Below is a small trained network, with its code and all its weights. Each question gives an input and a class and asks what happens when units are switched off, that is, made to give their printed mean instead of their output.

import numpy as np


def w(rows, s, z=0):
    codes = np.array(rows[::2]) - 128.0
    scale = np.full(codes.shape[1], s)
    scale[-1] = z or s
    return codes * scale


def norm(h):
    return h / np.sqrt((h * h).mean(-1, keepdims=True) + 1e-5)


def f(y):
    return np.maximum(y, 0)


def log_softmax(a):
    a = a - a.max(-1, keepdims=True)
    return a - np.log(np.exp(a).sum(-1, keepdims=True))


def net(x, mask):
    res = np.array(x, float).reshape(1, 7) / 4 @ E
    u = 0
    for l in range(2):
        y = f(norm(res) @ A[l][:, :-1].T + A[l][:, -1])
        res = res + np.where(mask[u : u + 12], y, B[l][:, -1]) @ B[l][:, :-1]
        u += 12
    return log_softmax(norm(res)[-1] @ U[:, :-1].T + U[:, -1])


A, B = {}, {}
E = w([
[144,74,195],'x0',
[83,95,179],'x1',
[157,121,132],'x2',
[163,135,110],'x3',
[3,85,118],'x4',
[162,130,116],'x5',
[97,124,138],'x6',
],0.0059)
A[0] = w([
[172,127,149,59],'L0N1',
[110,160,152,254],'L0N2',
[151,128,145,1],'L0N3',
[159,87,166,25],'L0N4',
[194,116,120,227],'L0N5',
[175,124,193,191],'L0N6',
[116,141,108,180],'L0N7',
[144,174,122,86],'L0N8',
[122,151,150,164],'L0N9',
[182,112,190,225],'L0N10',
[125,168,253,173],'L0N11',
[69,68,145,100],'L0N12',
],0.015,0.00085)
B[0] = w([
[56,42,71,201],'L0N1',
[172,106,142,164],'L0N2',
[209,128,20,162],'L0N3',
[118,147,114,201],'L0N4',
[124,104,194,240],'L0N5',
[22,125,93,242],'L0N6',
[2,172,115,164],'L0N7',
[42,144,112,184],'L0N8',
[238,108,116,148],'L0N9',
[143,129,216,253],'L0N10',
[133,192,144,254],'L0N11',
[23,54,193,249],'L0N12',
],0.0049,0.0055)
A[1] = w([
[120,6,119,236],'L1N1',
[155,228,196,186],'L1N2',
[93,197,103,140],'L1N3',
[145,89,123,40],'L1N4',
[180,210,181,165],'L1N5',
[167,125,58,47],'L1N6',
[86,26,40,5],'L1N7',
[142,58,113,210],'L1N8',
[172,158,61,195],'L1N9',
[204,73,79,109],'L1N10',
[45,191,137,210],'L1N11',
[87,162,194,118],'L1N12',
],0.011,0.0014)
B[1] = w([
[180,210,84,213],'L1N1',
[157,86,44,194],'L1N2',
[133,123,119,184],'L1N3',
[104,142,118,134],'L1N4',
[141,63,102,180],'L1N5',
[141,108,93,152],'L1N6',
[162,55,154,182],'L1N7',
[161,146,161,159],'L1N8',
[193,165,133,171],'L1N9',
[139,137,116,149],'L1N10',
[130,182,115,253],'L1N11',
[254,148,127,224],'L1N12',
],0.0082,0.0067)
U = w([
[125,254,169,140],'0',
[97,64,110,194],'1',
[117,198,150,6],'2',
],0.0083,0.0012)

Each question gives the input, the list of numbers given to net, and the class t.
The units are the neurons (one row each of A and B). Each row of codes is followed by its name. A weight is (code - 128) times the scale printed after its matrix; where a second scale follows, it is the last column's (A, B and U).
mask holds one flag per neuron, layer by layer. A switched-off neuron (its flag False) gives its mean, the last column of its row in B, instead of its output. The means were averaged over made-up inputs and are rounded, as every weight is.
A unit's drop is (log p(t) with every unit on - log p(t) with that unit switched off) / (log p(t) with every unit on - log p(t) with every unit switched off).
The circuit of an input: a set's keep is (log p(t) with only the set's units on - log p(t) with every unit switched off) / (log p(t) with every unit on - log p(t) with every unit switched off). Starting from the 12 units with the biggest drops (on a tie, the unit counted first), units are removed one at a time, each time the one whose removal leaves the highest keep (on an exact tie, the one counted first), for as long as the keep stays at least 0.8.
circuit, biggest first: the units of the circuit, biggest drop first
most important unit: the unit with the biggest drop
k most important neurons: the k neurons with the biggest drops, biggest first
top k neurons in layer l: the k neurons of layer l with the biggest drops, biggest first
drop when u is switched off: that unit's drop, to one decimal
input [4,-7,6,-1,-6,-6,-2], class 1: circuit, biggest first => [L1N5 L1N12 L1N1]
input [-1,6,-6,2,-6,-8,2], class 1: most important unit => L1N2
input [-6,-2,5,-2,-8,-3,0], class 1: circuit, biggest first => [L1N5 L1N2]
input [-8,7,3,4,-7,0,8], class 1: 3 most important neurons => [L0N12 L1N2 L1N5]
input [-5,8,-2,-3,-4,-3,5], class 1: top 3 neurons in layer 1 => [L1N2 L1N5 L1N1]
input [2,-4,4,1,-8,-5,6], class 1: 2 most important neurons => [L0N12 L1N5]
input [-3,2,3,5,-6,2,0], class 1: top 2 neurons in layer 0 => [L0N12 L0N5]
input [4,3,-4,8,6,5,4], class 0: 2 most important neurons => [L1N2 L0N1]
input [4,-4,3,-4,3,-2,3], class 0: 2 most important neurons => [L1N1 L0N1]
input [-8,3,-5,5,-8,-8,-8], class 1: top 2 neurons in layer 0 => [L0N6 L0N5]
input [1,1,4,5,3,-8,7], class 0: drop when L1N1 is switched off => 0.4
input [2,6,-1,4,3,3,-1], class 0: drop when L1N1 is switched off => 0.2
